Here is a tiny trained network, its code and every weight. The questions are about switching its units off for an input and a class, where a switched-off unit gives its printed mean instead of its output.

import numpy as np


def w(rows, s, z=0):
    codes = np.array(rows[::2]) - 128.0
    scale = np.full(codes.shape[1], s)
    scale[-1] = z or s
    return codes * scale


def f(y):
    return y / 2 * (1 + np.tanh(0.7978845608 * (y + 0.044715 * y**3)))


def log_softmax(a):
    a = a - a.max(-1, keepdims=True)
    return a - np.log(np.exp(a).sum(-1, keepdims=True))


def net(x, mask):
    res = np.array(x, float).reshape(1, 6) / 4 @ E
    y = f(res @ A[0][:, :-1].T + A[0][:, -1])
    res = res + np.where(mask, y, B[0][:, -1]) @ B[0][:, :-1]
    return log_softmax(res[-1] @ U[:, :-1].T + U[:, -1])


A, B = {}, {}
E = w([
[174,130,155,158,137,132,157,142,106],'x0',
[31,187,236,196,46,190,89,46,83],'x1',
[89,117,109,101,105,100,114,114,113],'x2',
[201,19,71,240,50,62,81,3,211],'x3',
[224,141,73,107,12,251,7,194,18],'x4',
[134,127,148,109,122,97,117,125,119],'x5',
],0.0054)
A[0] = w([
[249,21,96,201,101,67,91,51,216,42],'neuron 1',
[236,124,24,111,50,137,101,138,109,123],'neuron 2',
[54,138,206,163,54,154,94,95,151,203],'neuron 3',
[102,213,169,125,187,153,154,148,116,63],'neuron 4',
[177,112,162,117,15,189,82,149,123,83],'neuron 5',
[156,88,103,222,55,85,92,25,166,59],'neuron 6',
[109,212,128,76,190,162,132,90,81,9],'neuron 7',
[98,89,97,143,221,38,220,126,195,61],'neuron 8',
[50,159,101,248,120,148,64,72,112,148],'neuron 9',
[62,71,108,93,84,90,150,109,55,248],'neuron 10',
[115,142,209,124,76,202,118,64,110,82],'neuron 11',
[142,127,73,137,52,203,98,165,103,5],'neuron 12',
[66,143,238,192,101,216,76,67,103,138],'neuron 13',
[78,105,184,181,164,93,171,104,208,31],'neuron 14',
[93,168,232,157,159,91,177,2,166,75],'neuron 15',
],0.0071,0.0034)
B[0] = w([
[128,147,108,123,108,42,214,211,136,254],'neuron 1',
[115,71,84,161,192,193,27,116,105,216],'neuron 2',
[153,146,132,73,168,71,113,139,198,212],'neuron 3',
[112,200,137,95,77,118,120,245,132,183],'neuron 4',
[41,147,115,132,160,180,61,50,1,189],'neuron 5',
[124,206,146,72,6,79,199,179,135,224],'neuron 6',
[52,156,87,122,26,111,151,219,108,160],'neuron 7',
[110,96,96,192,152,226,32,58,86,214],'neuron 8',
[167,95,174,129,144,86,202,177,155,187],'neuron 9',
[174,113,168,104,190,85,100,118,120,169],'neuron 10',
[139,114,123,103,186,114,92,98,145,180],'neuron 11',
[54,136,142,204,114,122,118,89,123,172],'neuron 12',
[239,88,162,138,204,33,114,143,173,232],'neuron 13',
[81,112,102,164,99,175,114,122,60,185],'neuron 14',
[78,96,47,227,185,181,33,82,27,214],'neuron 15',
],0.0066,0.0077)
U = w([
[181,97,120,94,175,111,137,127,134,253],'0',
[114,87,136,161,99,177,84,54,77,26],'1',
[100,178,143,64,21,98,255,190,92,46],'2',
],0.0075,0.0042)

Each question gives the input, the list of numbers given to net, and the class t.
The units are the neurons (one row each of A and B). Each row of codes is followed by its name. A weight is (code - 128) times the scale printed after its matrix; where a second scale follows, it is the last column's (A, B and U).
mask holds one flag per neuron, in row order. A switched-off neuron (its flag False) gives its mean, the last column of its row in B, instead of its output. The means were averaged over made-up inputs and are rounded, as every weight is.
A unit's drop is (log p(t) with every unit on - log p(t) with that unit switched off) / (log p(t) with every unit on - log p(t) with every unit switched off).
The circuit of an input: a set's keep is (log p(t) with only the set's units on - log p(t) with every unit switched off) / (log p(t) with every unit on - log p(t) with every unit switched off). Starting from the 12 units with the biggest drops (on a tie, the unit counted first), units are removed one at a time, each time the one whose removal leaves the highest keep (on an exact tie, the one counted first), for as long as the keep stays at least 0.8.
units of the circuit, in order: the units of the circuit, biggest drop first
most important unit: the unit with the biggest drop
top k neurons: the k neurons with the biggest drops, biggest first
drop when u is switched off: that unit's drop, to one decimal
input [-4,-4,-2,2,-5,6], class 1: units of the circuit, in order	[neuron 8; neuron 13]
input [6,-1,-3,-6,7,-1], class 1: units of the circuit, in order	[neuron 1; neuron 5]
input [-6,-3,5,0,-7,2], class 1: most important unit	neuron 8
input [3,-4,-4,5,-3,-4], class 2: top 2 neurons	[neuron 1; neuron 6]
input [-6,7,-2,4,-5,-6], class 0: units of the circuit, in order	[neuron 13; neuron 3]
input [8,-1,0,7,-8,-6], class 1: top 3 neurons	[neuron 8; neuron 15; neuron 14]
input [0,-6,-5,2,7,2], class 1: units of the circuit, in order	[neuron 2; neuron 5]
input [7,-4,3,-5,5,-8], class 1: units of the circuit, in order	[neuron 1; neuron 13]
input [1,1,-8,5,-3,-1], class 2: top 3 neurons	[neuron 6; neuron 1; neuron 2]
input [-3,2,1,3,-1,2], class 2: units of the circuit, in order	[neuron 2; neuron 8]
input [-6,1,7,3,0,5], class 2: units of the circuit, in order	[neuron 8; neuron 6]
input [-6,1,-8,8,7,-5], class 2: top 2 neurons	[neuron 6; neuron 1]
input [2,-2,8,-8,8,-8], class 1: units of the circuit, in order	[neuron 1; neuron 5]
input [-4,8,-1,-7,8,-4], class 0: units of the circuit, in order	[neuron 13]
input [7,5,7,4,4,7], class 0: drop when neuron 3 is switched off	0.1
input [6,0,-6,0,-4,3], class 1: drop when neuron 15 is switched off	0.1
input [8,4,5,-6,-8,4], class 1: drop when neuron 6 is switched off	0.0
input [8,7,4,-4,-4,-4], class 0: drop when neuron 13 is switched off	0.3
